[141 123 124 165  76 194  45 198] = Zigek
[156 129 152 138 130 104 144 121] = fezu
[144 120 136 142 132 143 105 145] = vitam
[ 91 161  72 145  88 133  95 162] = Tov
[119 145 120 136 139 125 102 144] = govig
[125 107 181 121 105 151 118 146] = kos
[102 183  76 160 108 161 112 158] = rurig
find: [145 119 137 144 133 144 102 144] | vitam
find: [156 129 152 138 130 104 144 121] | fezu
size: [125 107 181 121 105 151] | 6

[ 75 108 131 118 147] = rafe
[131  97  87  94  90] = lumon
[ 53  56 133  63 153] = fem
[ 88 100  71 117 143] = tamov
[151 143  53 150  90] = Vodig
[102  94 160  83 103] = Das
[103  62  75  64 107] = Rima
[ 88  60  98  68 135] = zorun
[111  71  66  74 103] = pir
[ 91  64 179  51 112] = pusu
find: [ 88  61  97  69 135] | zorun
find: [130  98  89  94  89] | lumon
size: [102  94 160  83] | 4
find: [ 91  65 179  51 112] | pusu

[ 78  76 148  62 155 156 107 177 141  73 129 108 110  62 152 103 155 141] = nula
[127 177  71 166  77 157  78 111 104 109 200 189  94 203  63  61  76  85] = vip
[113 165 104 173 122 181 100 163 118 150 104 196  47 128 121  71 131 139] = Tasap
[ 68 143 171 119 173 153  96 137 133 120 154 134  77 116 191  72 186 168] = Rimig
[131 150  71  47 113 118 181 162 139 121 122 173 165 104 100 104 196 128] = Fop
size: [ 78  76 148  62 155] | 5
order: [139 113 165 104 173 122 181 100 163 118 150 104 196  47 128 121  71 131] | Tasap
size: [113] | 1
size: [131 150  71  47 113 118 181 162 139 121 122] | 11

[124 118 118 112 115] = Laf
[ 83  79 134  49 113] = niz
[118 125 102 104 101] = kuzoz
[ 74  52 149  45 116] = piz
[ 80  94  93 151  95] = pedub
[ 86  99  93 147  96] = geku
[129 111 145 112 136] = fis
[107 125  98 110 104] = pev
find: [ 84  79 133  49 113] | niz
size: [107 125  98] | 3
find: [ 74  52 150  45 116] | piz

[173 151 107 136]  dodu
[ 49 133 171  92]  tabaz
[172 133  49  92]  Bor
order: [ 49  92 133 171] | tabaz
size: [172 133] | 2
size: [173 151 107] | 3
order: [107 136 151 173] | dodu

[177  87 114  89 129 144 115 128] -> Zatig
[157  75  47  78  56 139  81  77] -> pofif
[157  75 143  78  56 139  81  77] -> digat
[174  75  84 143  88 145 139 102] -> sene
[ 77 135 128  75 133 101  84 132] -> kipun
[177  87 114  89 129 144  91 128] -> Gopa
[ 85 134  87  92  87 106  96  95] -> geki
[139  78  77  56  75  81 157  48] -> kip
[ 95 122  78 100  78 113 104  91] -> Pid
[110 106  60 101  61 121 104  81] -> vako
[100 145 174 164 169 104 163 155] -> Riz
find: [175  75  83 143  88 146 139 103] | sene
find: [157  74 143  78  56 140  82  78] | digat
find: [ 77 134 127  75 133 102  84 134] | kipun
size: [174  75  84 143  88] | 5
order: [ 77  81 139  56  78  47  75 157] | pofif

[121 227  40  78  96]  muzap
[ 69  67 146  72 103]  kes
[146  66 138  74 197]  Fov
[ 40 227  78 122  96]  vatu
size: [121 227  40  78] | 4
order: [ 96  40 227  78 122] | vatu
size: [146  66 138] | 3
find: [121 226  39  77  96] | muzap
size: [146] | 1
order: [ 96  78  40 227 121] | muzap

[115 129 125 156 158 137 107 131 125  97  94 111 122 112 118 146 135  88
 133 119 134 124 136 129 120 128 135 146 107 146 112 124 124 139  91 127
 121] -> Luma
[145 121 125 144  97 112 137 101 134 118 136 149 122 138 118 132 124 104
 143 143 153 148 136 120 106  94 121 112 113 101 163 113 136 121 132 118
 151] -> gifel
[115 137 143  71 121 149 127 208 115 118 119 130  99  95 111 187 135 130
 185 119 143  63  82 139  93  94 113 123 119 157 138 168  75 156  91 161
 110] -> mizum
[145 154 143  96 109 125 137 147 125 118 136 120 138 121 111 104 102 130
 154 155 125 124 123 120 148 140 135 123 142 135 125 113 124 113 142 127
 131] -> Kiset
[115 121 161 120  97 137 137 131 134 128 128 139 130 112 140 118 135 146
 154 107 125 112 136 129 134 162 150 134 125 112 138 113 124 139 142 109
 161] -> Sado
[130 104 152 108 121 137 157 101 106 128 136 130 130 130 126  91 113 146
 133 131 143 136 123  91 120 128 121 157 125 157 112 124 148 113 153 118
 141] -> nedar
[130 121 106 120 121 125 107 131 144 138 144 120 122 112 140 118 135 113
 143 107 171 136 150 139 106 128 150 146 142 112 112 146 124 113 122 135
 121] -> zenud
[115 113 143 132  61 131 107 147  78 148 103 177 153 155 126 159 179 121
 143 119 153 148 191 120 176 162 106 168 125 168 125  91  99  95 142 109
 121] -> zonel
[115 121 125 120  97 131 127 147 134 178 136 130 138 130 140 132 124 130
 154 119 125 124 136 129 106 128 121 157 113 123 189 113 136 121 122 101
 100] -> Fuso
[ 41 154 161  96 121 155  86 131 134 138 111 130 115 130 155 146 113 121
 101  59 171 124 150 167  93 128 135 180 137 135 138 124  75 113 132 109
 151] -> bar
order: [128 131 161 101 113 124 171 124 134 113 111  96 109  41 150  75 115  59
 146  93 130  86 137 154 135 130 138 180 155 135 155 121 132 167 151 121
 138] | bar
size: [115 121 161 120  97 137 137 131 134 128 128 139 130 112 140 118 135 146
 154 107 125 112 136 129 134 162 150 134 125 112 138 113 124 139 142 109] | 36
order: [ 97 107 109 112 112 112 113 115 118 120 121 124 125 125 128 128 129 130
 131 134 134 134 135 136 137 137 138 139 139 140 142 146 150 154 161 161
 162] | Sado
size: [130 104 152 108 121 137 157 101 106 128 136 130 130 130 126  91 113 146
 133 131 143 136 123  91 120 128 121 157 125 157 112 124] | 32

[113 166 155 148] : bibof
[140 142 100 145] : tal
[129 133 127 124] : Mepe
[122 136 131 126] : fadu
[127  99 135 116] : fenas
[131 132 139 126] : vupo
[ 99 140 142 145] : nok
order: [145 140 142 100] | tal
size: [131 132 139] | 3
order: [140  99 145 142] | nok
find: [139 142 102 145] | tal

[157 155 138 167 169  81 153 212 170 111 162  93 122 133 180 102 146 123
 119 144  90 109 144 111 114 124 127 109 148 106 147]  Fipop
[107  61  80  57  88  90 134 116 132  61  79  83  95 118 115 141 110 118
 156 132 168 120  96 104 155 192 133 177 152 124  84]  tuvu
[144 140  86 118 177  92 134 169 201 113 150  84 124 124 161  67 147 100
 106 136 110 101 161 122 103 166 131 108 159  81 122]  Nel
[ 90  64  99  62  95  98 162 114 112  77 107 118  97 113 113 148  92 106
 163 122 132 123  62 156 135 184  97 203 156 116 120]  Mut
[ 81 111 135  95  87 149 128  85  71 149 104 116  90 106 106 128  73 160
 168 146 151 179  79 131 158 134 100 145  94 130 119]  fimu
[142 191 149 182 163 141 127 145 110 160 162 211 161 152 113 117 175 116
  81  94  90  92 179 172 106 103 126  92 156 140 162]  rifi
[116 138 113 136  99 192  75  41 130 179 114 145 142 143 112 139 142 161
 106 129 173 174 162 127 135  79 141  81  94 138  98]  telo
[ 97 132 137 121  94 178 109  54  93 186 125 152 117 116 111 143  92 161
 140 138 143 179  97 157 144  88 105 116  92 130 130]  sev
[ 93 134 155 137 109 180 109  74  85 179 121 140 114 119 112 149  94 171
 152 149 143 195 106 140 141  81 103 117  92 140 127]  lora
[ 99 121 139 118  91 160 113  80  85 159  96 116  75 115 116 129  94 171
 174 170 150 190 105 108 153 110 100 124  92 137 111]  ruv
[156 170 153 158 174  91 148 218 142 123 173 107 132 129 165  87 154 122
 117 137  94 104 156 120 127 129 130 116 134 113 162]  Bal
size: [107  61  80  57  88  90 134 116 132  61  79  83  95 118 115 141 110 118
 156 132 168] | 21
order: [179 114 145 142 143 112 139 142 161 106 129 173 174 162 127 135  79 141
  81  94 138  98 116 138 113 136  99 192  75  41 130] | telo

[139 109  46 129 126 100  48] -> teza
[118 103 138 126 150 150 178] -> nepuz
[139 109  46 129 126 208 106] -> Nus
[136  85 136 120  84  60 107] -> Dera
[169 117 175 142 172 158 179] -> kuv
[129 139 100  46  47 126 109] -> Vib
order: [126 100  48 139 109  46 129] | teza
find: [169 116 176 143 172 158 180] | kuv

[138 165 140 138 134 140] = kini
[142 147 139 147 158 136] = buf
[138 139 138 165 140 134] = Nanob
size: [142 147 139 147] | 4
order: [136 139 142 147 147 158] | buf
find: [142 146 139 146 158 136] | buf
order: [136 158 147 139 147 142] | buf
order: [134 140 165 138 139 138] | Nanob

[202 104  62  99 158] : dirig
[ 52 180 150 176 216] : lib
[157 111 104 178 118] : Boger
find: [202 105  63 102 158] | dirig
size: [ 52 180 150 176 216] | 5
find: [157 110 104 177 118] | Boger
size: [202 104  62  99 158] | 5

[112 121 143  78 107 166 108 132 105  98 172 122 119 144 133 200  35 149
 110 175 135 185 110 136  78 128 135 206  58 137 155 173  96  38 198 103
 141  97 118 156 131 136 141 141] = Siv
[ 77 116 105 132  95  91 184  73 120 143 184 123 159 130 128 141  79  93
 133 120 149 159  75 102 212 123 159 150 129 134 112  88 145 141 137 125
 111 141 142  53 137 158 150 141] = ratov
[ 87 132 103 119 113 152 118 190 111 134  82 115 146 136 131 116 152 160
  86 144 132 114 147 145  90 144 108 107 165 131 110  99 108 133 141 146
 119  92  77 158 114  83 137 131] = simam
[162 132 172 136 115 125 110  86 170 128 142 146  85 102 132 148 112 130
 157 106 129  99 130 142 106 114 115 130  94 147 143 177 103 119  79 104
 131 189 147 119 144 150 109 133] = Nilo
[ 47 126 106  92  86 137 162 133 101 126 172 123 173 150 125 172  53 111
  99 168 143 173  89 131 151 131 131 153 135 134 124  95 103 118 179 128
 116  86 109 116 126 129 155 143] = Dirad
[ 57 135 103  82 103 172 125 200  91 117 120 117 172 156 124 161  91 144
  75 191 134 158 127 152  86 142 109 134 153 126 127 102  86 108 193 138
 123  50  81 182 113  94 149 135] = tuk
[136 111  97 163 147  76 173  76 116 144 155 117 142 128 129  91 147  98
 147  89 133 149 100  80 221 124 177 139 131 114 108  91 197 151 122 137
 121 149 158  54 132 157 139 124] = Mok
[157 147 156 143 137 133 106 144 166 136  86 148 112 111 123 106 179 125
 144 112 114  65 163 158  98 121  89  63 165 130 133 140 102 176  65 134
 130 154 130 159 129 114 102 118] = mavo
[149 133 170  84 128 167  94 128 130  93 162 138 105 135 126 193  60 133
 134 170 122 159 126 151  66 119 116 175  68 130 169 195  88  65 167 100
 148 113 141 178 134 144 122 129] = Kov
find: [162 131 171 135 116 125 109  86 170 129 141 146  85 102 133 148 112 130
 157 106 129  99 130 142 107 114 115 131  94 148 143 177 103 118  80 103
 130 189 147 119 145 150 108 134] | Nilo
find: [157 146 156 141 137 133 106 145 166 135  86 148 113 110 123 107 179 126
 143 113 114  66 163 158  98 120  90  63 166 129 133 140 103 176  64 133
 130 154 129 160 130 114 102 118] | mavo
find: [112 121 144  77 109 168 109 131 105  98 173 120 121 144 134 201  35 149
 111 177 136 186 110 137  77 128 136 207  56 136 155 174  96  37 199 103
 142  97 117 155 131 135 140 142] | Siv
find: [150 134 170  84 128 167  94 129 130  94 162 138 105 135 126 194  60 132
 134 170 122 159 125 150  65 119 116 174  69 130 169 195  88  65 167 100
 147 112 142 177 135 143 122 129] | Kov

[206  95  35 111 118  96]  kebek
[115 120 139 162 116 120]  fozaz
[152 121 149  97 142 104]  rolak
size: [115 120 139] | 3
find: [205  94  34 111 118  94] | kebek
find: [152 120 149  97 143 105] | rolak

[ 95 134 180 128 176 130] -> Meres
[ 91 129 134 129 176 170] -> sogi
[ 95 134 180 128 132 130] -> ruban
find: [ 94 135 178 128 134 129] | ruban
size: [ 91 129 134] | 3
order: [129 129 134 176  91 170] | sogi

[146 155 129  75 138 138 132 174 132 177 163 150 150 188 161 107 140 178
 122 131 157  94  94 110 114 127 143 155 150 109 147 111 174 159 111 104
  97 123 111 140 100 180 162 129 144 169 115 167 103 149 154 144 136  99
 100 118 155 103] = Rar
[152 151 132  65 151 148 139 184 128 186 170 155 159 219 163 103 144 192
 127 122 166  86  91 100 109 131 145 166 154 101 160 101 190 171 112  95
  90 121 108 149  90 192 171 134 147 188 106 175  89 158 156 159 138  90
 104 115 163  88] = pigag
[145 160 127  79 132 136 127 167 133 171 158 147 141 169 159 106 133 169
 124 133 151  97  97 114 115 126 145 150 148 112 142 114 169 155 111 109
  98 125 113 134 103 170 159 127 142 162 117 164 109 146 155 138 138 104
  99 119 154 109] = Lop
[152 151 132  65 151 148 139 184 128 186 170 155 159 219 163 103 144 192
 127 122 166  86  91 100 109 131 145 166 154 101 160 101 190 171 112  95
  90 122 109 147  92 192 169 133 147 188 109 174  92 156 156 159 137  94
 103 116 162  91] = Fot
[147 154 130  73 140 141 134 177 132 180 165 151 152 194 161 107 141 181
 122 130 159  90  93 109 113 128 143 157 151 108 152 109 179 162 111 102
  96 123 110 141  96 183 164 130 145 173 113 169 100 151 155 147 137  97
 101 117 158 100] = lumiv
[145 157 128  77 135 138 130 170 132 175 160 149 146 182 160 107 137 175
 122 133 155  95  95 112 115 127 144 152 149 111 145 113 172 157 111 106
  98 124 112 138 101 173 161 128 144 165 116 166 106 147 154 141 137 102
 100 119 155 106] = sitos
[145 160 128  79 132 136 129 167 133 173 158 148 144 176 159 107 134 172
 122 133 153  97  96 114 115 126 145 150 148 112 145 114 172 155 111 107
  98 125 113 136 101 173 159 128 142 162 117 164 109 146 154 138 137 104
  99 119 154 109] = ropal
[149 154 130  69 145 143 135 179 130 184 166 153 154 207 162 105 143 186
 123 128 161  89  92 105 112 129 144 162 152 107 155 105 182 166 111 100
  94 122 109 143  95 186 166 131 146 180 111 172  97 153 155 153 137  96
 101 117 159  94] = Kag
order: [101 154 117 111 128 179 105 105 143 166 166 153 153 131  69 159 107 154
  97 186 143 144 111 161 129 109  94 180 112  94 130 143 123 162  96 122
 105 186  95 184 207 155  92 152 145 146 100 130 182  89 149 153 162 135
 155 166 172 137] | Kag
size: [146 155 129  75 138 138 132 174 132 177 163 150 150 188 161 107 140 178
 122] | 19
find: [148 151 130  69 146 145 134 180 131 184 166 154 154 204 163 105 143 187
 122 129 162  88  92 105 112 131 144 161 151 105 155 105 181 167 112 100
  95 123 111 143  94 187 164 129 146 180 110 171  99 152 154 154 137  97
 103 117 159  95] | Kag
find: [152 152 132  65 151 148 139 184 129 186 171 155 160 219 163 103 143 192
 127 123 166  86  91 100 109 131 145 166 154 101 160 100 189 171 111  95
  89 121 108 149  90 192 171 134 147 187 105 176  89 160 155 159 138  90
 105 115 163  88] | pigag

